Below is a small trained network, with its code and all its weights. Each question gives an input and a target symbol and asks what happens when units are switched off, that is, made to give their printed mean instead of their output.

import numpy as np


def w(rows, s, z=0):
    codes = np.array(rows[::2]) - 128.0
    scale = np.full(codes.shape[1], s)
    scale[-1] = z or s
    return codes * scale


def f(y):
    return y / 2 * (1 + np.tanh(0.7978845608 * (y + 0.044715 * y**3)))


def softmax(a):
    e = np.exp(a - a.max(-1, keepdims=True))
    return e / e.sum(-1, keepdims=True)


def log_softmax(a):
    a = a - a.max(-1, keepdims=True)
    return a - np.log(np.exp(a).sum(-1, keepdims=True))


def net(x, mask):
    ids = ['αβγδεζηθλμξπτφψ'.index(c) for c in x.split()]
    T = len(ids)
    res = E[ids] + P[:T]
    q, k, v = (res @ M[0].T for M in (Q, K, V))
    z = softmax(np.where(np.tri(T) > 0, q @ k.T / 3**0.5, -1e9)) @ v
    res = res + np.where(mask[0], z, O[0][:, -1]) @ O[0][:, :-1]
    y = f(res @ A[0][:, :-1].T + A[0][:, -1])
    res = res + np.where(mask[1:13], y, B[0][:, -1]) @ B[0][:, :-1]
    return log_softmax(res[-1] @ U[:, :-1].T + U[:, -1])


Q, K, V, O, A, B = {}, {}, {}, {}, {}, {}
E = w([
[93,176,135,160],'α',
[135,103,50,98],'β',
[102,95,158,175],'γ',
[93,155,125,170],'δ',
[6,53,172,142],'ε',
[49,105,139,127],'ζ',
[176,27,171,82],'η',
[89,113,135,182],'θ',
[124,195,125,71],'λ',
[153,121,20,177],'μ',
[106,141,175,174],'ξ',
[58,143,104,135],'π',
[196,134,87,152],'τ',
[76,113,132,162],'φ',
[121,158,147,157],'ψ',
],0.023)
P = w([
[164,162,245,122],'0',
[130,126,210,72],'1',
[94,105,253,72],'2',
[114,98,238,51],'3',
[110,89,235,43],'4',
[87,75,248,31],'5',
[92,57,220,20],'6',
[75,80,222,22],'7',
[97,59,240,18],'8',
],0.004)
Q[0] = w([
[141,176,106,141],'H0',
[96,96,149,104],'H0',
[2,165,133,192],'H0',
],0.0095)
K[0] = w([
[131,2,123,167],'H0',
[123,31,42,75],'H0',
[160,151,207,50],'H0',
],0.0071)
V[0] = w([
[72,126,36,126],'H0',
[116,95,92,254],'H0',
[117,198,145,165],'H0',
],0.014)
O[0] = w([
[64,149,61,82,141],'H0',
[81,33,45,218,5],'H0',
[138,254,27,163,183],'H0',
],0.0097,0.0021)
A[0] = w([
[134,124,190,116,110],'N0',
[80,150,109,117,175],'N1',
[121,114,144,115,153],'N2',
[146,112,118,147,179],'N3',
[158,173,108,168,101],'N4',
[192,90,113,138,159],'N5',
[186,94,53,71,253],'N6',
[126,163,190,65,127],'N7',
[135,136,111,72,113],'N8',
[136,40,136,9,154],'N9',
[106,190,131,109,189],'N10',
[118,81,147,146,171],'N11',
],0.014,0.0047)
B[0] = w([
[61,112,74,82,190],'N0',
[193,102,106,87,180],'N1',
[126,158,103,122,149],'N2',
[255,41,157,90,144],'N3',
[147,147,149,213,154],'N4',
[107,109,189,106,152],'N5',
[127,184,188,92,193],'N6',
[190,82,113,123,250],'N7',
[12,85,242,225,154],'N8',
[134,180,128,160,217],'N9',
[205,146,58,155,207],'N10',
[111,86,68,83,166],'N11',
],0.0082,0.013)
U = w([
[124,205,101,160,97],'α',
[80,206,190,103,79],'β',
[143,86,174,179,90],'γ',
[133,161,98,167,109],'δ',
[78,124,109,116,2],'ε',
[102,172,94,79,102],'ζ',
[134,112,249,91,190],'η',
[135,111,121,182,79],'θ',
[194,233,152,60,183],'λ',
[158,126,65,85,202],'μ',
[112,148,204,208,139],'ξ',
[118,198,27,71,80],'π',
[200,115,210,155,72],'τ',
[119,134,103,148,107],'φ',
[145,170,158,183,151],'ψ',
],0.013,0.0062)

Each question gives the input, a string of symbols that net reads in full, and the target symbol t.
The units are the heads (3 rows each of Q, K, V and O) and the neurons (one row each of A and B). Each row of codes is followed by its name. A weight is (code - 128) times the scale printed after its matrix; where a second scale follows, it is the last column's (O, A, B and U).
mask holds one flag per unit, heads first, then neurons. A switched-off unit (its flag False) gives its mean, the last column of its rows in O or B, instead of its output. The means were averaged over made-up inputs and are rounded, as every weight is.
A unit's drop is (log p(t) with every unit on - log p(t) with that unit switched off) / (log p(t) with every unit on - log p(t) with every unit switched off).
The circuit of an input: a set's keep is (log p(t) with only the set's units on - log p(t) with every unit switched off) / (log p(t) with every unit on - log p(t) with every unit switched off). Starting from the 12 units with the biggest drops (on a tie, the unit counted first), units are removed one at a time, each time the one whose removal leaves the highest keep (on an exact tie, the one counted first), for as long as the keep stays at least 0.8.
circuit, biggest first: the units of the circuit, biggest drop first
k most important neurons: the k neurons with the biggest drops, biggest first
drop of u: that unit's drop, to one decimal
input η δ ψ τ ψ, target η: circuit, biggest first -> (H0; N10)
input λ μ γ, target λ: circuit, biggest first -> (H0)
input δ η λ ψ ξ π, target λ: circuit, biggest first -> (H0; N9)
input μ τ μ π μ δ π θ, target μ: circuit, biggest first -> (H0; N8)
input ζ ξ ε, target ε: circuit, biggest first -> (N11; H0; N7)
input δ π π α η π λ ε β, target λ: 2 most important neurons -> (N6; N9)
input ξ α ξ, target ξ: circuit, biggest first -> (H0; N7; N4)
input δ π ξ π π ψ λ β, target λ: 2 most important neurons -> (N6; N0)
input α β η ε α λ φ, target λ: circuit, biggest first -> (H0; N8)
input λ ζ λ μ, target λ: circuit, biggest first -> (N6; H0)
input π η ξ, target η: 2 most important neurons -> (N10; N0)
input η μ ε β ε ε φ, target η: 2 most important neurons -> (N10; N1)
input α π φ φ π, target π: 2 most important neurons -> (N7; N8)
input φ ξ ζ η α ε δ α, target η: most important neuron -> (N10)
input π ψ ζ θ η τ α ξ, target η: 2 most important neurons -> (N10; N9)
input λ τ ψ ζ μ, target λ: 2 most important neurons -> (N6; N8)
input γ η ζ, target η: drop of N10 -> 0.5
input ψ η ψ φ, target η: drop of N10 -> 0.4
input τ η τ ξ β, target η: drop of N9 -> -0.1
input ζ ζ β, target β: drop of N2 -> 0.0
input π ξ π π λ ξ, target λ: most important neuron -> (N8)
